Below are the code and all the weights of a small trained network. Each question names an input and a target symbol and asks about switching units off, where a switched-off unit gives its printed mean instead of its output.

import numpy as np


def w(rows, s, z=0):
    codes = np.array(rows[::2]) - 128.0
    scale = np.full(codes.shape[1], s)
    scale[-1] = z or s
    return codes * scale


def norm(h):
    return h / np.sqrt((h * h).mean(-1, keepdims=True) + 1e-5)


def f(y):
    return np.maximum(y, 0)


def softmax(a):
    e = np.exp(a - a.max(-1, keepdims=True))
    return e / e.sum(-1, keepdims=True)


def log_softmax(a):
    a = a - a.max(-1, keepdims=True)
    return a - np.log(np.exp(a).sum(-1, keepdims=True))


def net(x, mask):
    ids = ['αγδεθλμξσφψω'.index(c) for c in x.split()]
    T = len(ids)
    res = E[ids] + P[:T]
    r = norm(res)
    for j in range(2):
        rows = slice(2 * j, 2 * j + 2)
        q, k, v = (r @ M[0][rows].T for M in (Q, K, V))
        z = softmax(np.where(np.tri(T) > 0, q @ k.T / 2**0.5, -1e9)) @ v
        o = O[0][rows]
        res = res + np.where(mask[j], z, o[:, -1]) @ o[:, :-1]
    y = f(norm(res) @ A[0][:, :-1].T + A[0][:, -1])
    res = res + np.where(mask[2:6], y, B[0][:, -1]) @ B[0][:, :-1]
    return log_softmax(norm(res)[-1] @ U[:, :-1].T + U[:, -1])


Q, K, V, O, A, B = {}, {}, {}, {}, {}, {}
E = w([
[209,228,109,156,144,133,111],'α',
[216,19,158,98,173,113,118],'γ',
[168,239,100,177,155,137,129],'δ',
[152,247,122,160,158,145,138],'ε',
[97,53,109,165,209,123,161],'θ',
[220,90,195,81,118,62,188],'λ',
[164,68,97,167,148,60,195],'μ',
[179,249,138,140,148,142,129],'ξ',
[92,134,174,131,158,88,231],'σ',
[182,234,115,162,164,154,102],'φ',
[172,248,118,160,142,129,146],'ψ',
[114,83,227,74,208,162,139],'ω',
],0.011)
P = w([
[121,127,112,108,138,127,130],'0',
[116,122,137,140,121,125,116],'1',
[159,143,102,117,126,190,159],'2',
[127,129,145,167,123,139,123],'3',
[142,151,90,91,175,143,166],'4',
[106,115,129,129,115,124,121],'5',
[143,182,131,132,232,56,106],'6',
[105,120,95,84,115,131,124],'7',
[174,149,85,69,252,106,169],'8',
[108,110,141,145,105,130,116],'9',
[178,136,112,134,164,191,180],'10',
[132,138,163,187,113,146,113],'11',
[179,152,114,110,251,108,179],'12',
[91,117,113,104,102,123,109],'13',
],0.024)
Q[0] = w([
[119,135,80,121,5,244,123],'H1',
[107,182,147,185,82,99,16],'H1',
[123,150,172,158,192,30,71],'H2',
[148,87,135,100,233,80,210],'H2',
],0.019)
K[0] = w([
[157,168,88,65,250,64,144],'H1',
[178,117,169,174,191,145,179],'H1',
[143,88,189,209,80,189,155],'H2',
[70,113,118,128,2,153,77],'H2',
],0.019)
V[0] = w([
[201,106,87,156,47,11,194],'H1',
[208,100,63,139,148,203,6],'H1',
[166,251,76,142,86,119,114],'H2',
[62,90,23,230,166,115,146],'H2',
],0.014)
O[0] = w([
[193,97,93,179,1,13,124,163],'H1',
[194,75,21,76,174,118,107,1],'H1',
[149,149,110,219,201,71,129,43],'H2',
[106,55,52,205,110,253,146,97],'H2',
],0.02,0.0027)
A[0] = w([
[223,54,111,2,110,121,62,100],'N1',
[170,151,121,145,154,146,156,250],'N2',
[123,181,104,156,164,106,102,167],'N3',
[126,187,103,139,153,149,123,127],'N4',
],0.019,0.016)
B[0] = w([
[155,104,159,94,107,147,253,253],'N1',
[90,136,132,97,51,127,101,246],'N2',
[143,110,141,113,100,177,172,193],'N3',
[162,95,178,95,102,125,128,162],'N4',
],0.02,0.018)
U = w([
[144,146,50,117,154,61,91,255],'α',
[148,84,133,64,112,124,184,110],'γ',
[143,126,78,198,162,173,157,153],'δ',
[142,152,184,172,199,208,174,41],'ε',
[56,100,61,112,132,195,105,154],'θ',
[130,135,149,74,71,5,83,65],'λ',
[111,96,53,160,52,100,120,101],'μ',
[145,185,181,100,199,76,122,143],'ξ',
[53,150,193,146,92,128,129,87],'σ',
[133,141,87,102,212,149,88,244],'φ',
[175,154,147,217,137,100,184,68],'ψ',
[55,134,150,32,179,127,68,177],'ω',
],0.015,0.009)

Each question gives the input, a string of symbols that net reads in full, and the target symbol t.
The units are the heads (2 rows each of Q, K, V and O) and the neurons (one row each of A and B). Each row of codes is followed by its name. A weight is (code - 128) times the scale printed after its matrix; where a second scale follows, it is the last column's (O, A, B and U).
mask holds one flag per unit, heads first, then neurons. A switched-off unit (its flag False) gives its mean, the last column of its rows in O or B, instead of its output. The means were averaged over made-up inputs and are rounded, as every weight is.
A unit's drop is (log p(t) with every unit on - log p(t) with that unit switched off) / (log p(t) with every unit on - log p(t) with every unit switched off).
The circuit of an input: a set's keep is (log p(t) with only the set's units on - log p(t) with every unit switched off) / (log p(t) with every unit on - log p(t) with every unit switched off). Starting from all 6 units, units are removed one at a time, each time the one whose removal leaves the highest keep (on an exact tie, the one counted first), for as long as the keep stays at least 0.8.
units of the circuit, in order: the units of the circuit, biggest drop first
unit that matters most: the unit with the biggest drop
top k neurons: the k neurons with the biggest drops, biggest first
heads that matter: for each layer, one digit per head in row order, 1 if its drop is at least 0.15 and else 0, layers parted by /
input ξ ε ξ γ ε δ θ ψ μ ψ θ, target ψ: unit that matters most => H2
input ω σ α γ ε γ μ δ μ δ δ ε γ, target δ: heads that matter => 01
input ε γ ξ φ ε γ γ ε μ σ γ γ γ θ, target θ: units of the circuit, in order => (H2 N1)
input ω α γ μ γ, target α: units of the circuit, in order => (H2 H1)
input γ δ δ φ α φ γ ψ σ ξ λ σ θ λ, target λ: units of the circuit, in order => (N1 H2)
input σ λ μ α γ α μ λ α, target α: units of the circuit, in order => (H2 H1)
input ε γ μ φ γ γ δ, target φ: units of the circuit, in order => (H1 H2)
input ψ γ α, target ψ: heads that matter => 01
input φ σ λ ε μ λ σ φ, target σ: heads that matter => 10
input γ γ ψ α ψ ψ γ σ ξ, target ψ: top 2 neurons => (N3 N1)
input ε ξ λ ξ γ ε σ μ θ, target ε: heads that matter => 11
input ω α σ μ ψ σ γ, target μ: heads that matter => 11
input ψ ξ ψ, target ψ: heads that matter => 01
input λ ψ σ γ γ ε μ ξ γ σ α μ μ, target σ: units of the circuit, in order => (H1)
input δ γ γ θ ξ γ λ θ δ σ ε σ ω, target σ: heads that matter => 10
input ξ θ φ ξ, target θ: heads that matter => 11
input φ γ ξ ψ ξ α γ, target ψ: heads that matter => 01
input γ ε γ α ξ γ σ σ σ ξ, target σ: units of the circuit, in order => (H1 N1)
input μ ε ε ξ ξ, target ε: units of the circuit, in order => (H2 H1)
input σ σ ε, target σ: unit that matters most => H1
input ω ξ σ, target ω: units of the circuit, in order => (H1 H2)
input μ ψ δ, target μ: units of the circuit, in order => (H1 H2)
input α φ α ε ε α μ ψ σ, target α: units of the circuit, in order => (H2 H1)
input φ ψ γ ε σ σ ψ, target ε: top 3 neurons => (N3 N1 N4)
input α α ξ ε σ γ μ, target ε: top 2 neurons => (N3 N1)
input ω γ θ γ γ γ γ γ θ σ σ ψ ε λ, target λ: units of the circuit, in order => (H1 H2)
input ψ α φ γ σ σ ψ δ μ δ σ γ γ, target δ: unit that matters most => H2
input φ ψ ψ σ μ ψ ξ, target σ: heads that matter => 10
input α ξ δ α γ γ γ σ α μ θ ψ ε, target μ: heads that matter => 11
input ω ε γ γ ψ ε ξ ε σ σ γ ω, target ω: units of the circuit, in order => (H1 N1)
